Here is a tiny trained network, its code and every weight. The questions are about switching its units off for an input and a class, where a switched-off unit gives its printed mean instead of its output.

import numpy as np


def w(rows, s, z=0):
    codes = np.array(rows[::2]) - 128.0
    scale = np.full(codes.shape[1], s)
    scale[-1] = z or s
    return codes * scale


def norm(h):
    return h / np.sqrt((h * h).mean(-1, keepdims=True) + 1e-5)


def f(y):
    return y / 2 * (1 + np.tanh(0.7978845608 * (y + 0.044715 * y**3)))


def log_softmax(a):
    a = a - a.max(-1, keepdims=True)
    return a - np.log(np.exp(a).sum(-1, keepdims=True))


def net(x, mask):
    res = np.array(x, float).reshape(1, 8) / 4 @ E
    u = 0
    for l in range(2):
        y = f(norm(res) @ A[l][:, :-1].T + A[l][:, -1])
        res = res + np.where(mask[u : u + 5], y, B[l][:, -1]) @ B[l][:, :-1]
        u += 5
    return log_softmax(norm(res)[-1] @ U[:, :-1].T + U[:, -1])


A, B = {}, {}
E = w([
[171,29,128,98,108,130,109,59,30,252,185,141],'x0',
[103,178,73,100,157,169,152,113,114,157,159,126],'x1',
[117,112,121,107,129,67,161,96,152,137,93,163],'x2',
[233,105,100,217,133,222,235,139,216,126,116,250],'x3',
[80,192,254,200,134,88,184,70,46,117,155,176],'x4',
[123,100,150,146,109,99,99,121,127,114,83,147],'x5',
[153,137,139,90,101,132,160,105,105,113,93,121],'x6',
[160,111,176,91,126,145,144,55,186,101,151,114],'x7',
],0.0085)
A[0] = w([
[67,230,162,216,122,101,158,181,254,73,121,100,52],'L0N0',
[51,228,219,218,62,102,174,65,86,126,204,218,152],'L0N1',
[172,114,154,236,135,189,163,126,147,127,147,185,60],'L0N2',
[132,14,152,167,89,154,104,82,61,254,196,178,1],'L0N3',
[135,106,192,71,83,117,132,63,136,76,79,110,111],'L0N4',
],0.0071,0.0037)
B[0] = w([
[76,115,215,6,96,209,212,43,52,105,93,134,229],'L0N0',
[145,88,57,101,82,90,102,215,189,141,186,45,254],'L0N1',
[191,181,114,188,194,58,99,109,164,173,107,98,178],'L0N2',
[65,109,222,103,120,255,174,113,100,45,85,146,206],'L0N3',
[132,115,76,134,225,138,128,118,140,128,115,10,176],'L0N4',
],0.0099,0.0076)
A[1] = w([
[136,90,95,82,25,147,229,133,181,71,164,59,197],'L1N0',
[140,149,55,215,73,167,68,42,103,115,3,140,253],'L1N1',
[112,125,173,111,214,195,137,168,52,33,149,176,156],'L1N2',
[121,95,91,226,19,80,81,56,82,107,99,253,40],'L1N3',
[222,196,110,226,134,124,220,57,138,130,100,227,118],'L1N4',
],0.0076,0.0047)
B[1] = w([
[78,50,155,136,112,78,145,181,164,215,148,129,246],'L1N0',
[136,72,200,75,173,109,111,201,179,222,192,62,160],'L1N1',
[64,67,106,154,213,146,108,125,140,162,4,105,174],'L1N2',
[28,151,127,27,186,90,203,213,81,90,130,168,127],'L1N3',
[189,218,66,52,200,84,73,11,115,61,116,2,161],'L1N4',
],0.0091,0.012)
U = w([
[159,115,149,121,198,99,140,157,146,234,117,97,178],'0',
[201,75,93,109,74,98,81,220,208,180,190,149,192],'1',
[130,130,224,43,105,253,254,59,72,48,70,187,4],'2',
[187,226,117,102,181,54,19,63,77,95,132,59,55],'3',
],0.0069,0.002)

Each question gives the input, the list of numbers given to net, and the class t.
The units are the neurons (one row each of A and B). Each row of codes is followed by its name. A weight is (code - 128) times the scale printed after its matrix; where a second scale follows, it is the last column's (A, B and U).
mask holds one flag per neuron, layer by layer. A switched-off neuron (its flag False) gives its mean, the last column of its row in B, instead of its output. The means were averaged over made-up inputs and are rounded, as every weight is.
A unit's drop is (log p(t) with every unit on - log p(t) with that unit switched off) / (log p(t) with every unit on - log p(t) with every unit switched off).
most important unit: the unit with the biggest drop
k most important neurons: the k neurons with the biggest drops, biggest first
top k neurons in layer l: the k neurons of layer l with the biggest drops, biggest first
drop when u is switched off: that unit's drop, to one decimal
input [-7,-4,-8,7,-6,6,-7,-4], class 0: 2 most important neurons : L0N1; L0N0
input [8,8,5,-8,-5,-2,-5,-3], class 2: top 4 neurons in layer 0 : L0N3; L0N1; L0N2; L0N4
input [7,-2,-3,-4,1,7,1,-7], class 2: 2 most important neurons : L0N3; L1N0
input [6,-8,6,-5,-5,-2,1,-5], class 2: 2 most important neurons : L0N3; L0N1
input [-8,7,8,-2,-7,5,4,-3], class 2: 3 most important neurons : L0N0; L0N1; L0N2
input [0,-7,-5,7,4,-7,0,6], class 3: most important unit : L0N2
input [-7,6,-3,5,7,-4,0,-4], class 1: 3 most important neurons : L0N1; L1N0; L0N3
input [8,-6,7,-4,-5,7,-6,-4], class 2: 2 most important neurons : L0N3; L0N1
input [2,-1,6,-7,7,7,5,3], class 1: top 2 neurons in layer 1 : L1N4; L1N2
input [0,-7,-8,-7,8,6,-3,4], class 1: 3 most important neurons : L0N1; L1N4; L0N2
input [-7,5,4,8,0,1,-5,-5], class 3: 2 most important neurons : L1N4; L0N2
input [-7,-5,5,8,6,5,7,3], class 3: 2 most important neurons : L1N4; L0N2
input [3,-4,-8,3,7,7,8,6], class 0: 2 most important neurons : L0N4; L0N1
input [7,0,2,-3,2,-5,-3,5], class 2: top neuron in layer 0 : L0N3
input [-6,0,-6,-5,7,-2,0,5], class 1: 4 most important neurons : L0N1; L1N0; L0N3; L1N4
input [8,-1,-6,-8,0,7,-6,-6], class 2: top 4 neurons in layer 0 : L0N3; L0N1; L0N2; L0N4
input [4,8,5,4,8,-5,-7,-5], class 1: top 2 neurons in layer 0 : L0N1; L0N0
input [-3,-2,3,7,-3,3,-6,5], class 3: 3 most important neurons : L1N4; L0N2; L0N1
input [5,-1,8,8,-3,-1,1,-3], class 3: top 3 neurons in layer 0 : L0N2; L0N1; L0N0
input [-3,4,-3,-6,6,-5,1,-2], class 1: top neuron in layer 0 : L0N1
input [6,2,-3,8,6,-6,8,8], class 0: top 2 neurons in layer 0 : L0N1; L0N3
input [-7,2,8,-3,8,-8,-3,3], class 1: 2 most important neurons : L0N1; L1N0
input [-5,-7,-7,-3,3,-8,1,0], class 2: 2 most important neurons : L0N0; L1N1
input [2,1,5,7,0,0,1,4], class 3: drop when L1N4 is switched off : 0.5
input [3,-1,-5,8,-5,-8,-4,2], class 3: drop when L1N4 is switched off : 0.6
input [-3,4,-6,-4,8,-1,1,-6], class 1: drop when L1N0 is switched off : 0.0
input [-3,-1,-4,2,8,6,-7,-5], class 1: drop when L0N1 is switched off : 2.9
input [-7,-1,-8,-4,1,6,-3,-5], class 2: most important neuron : L0N0
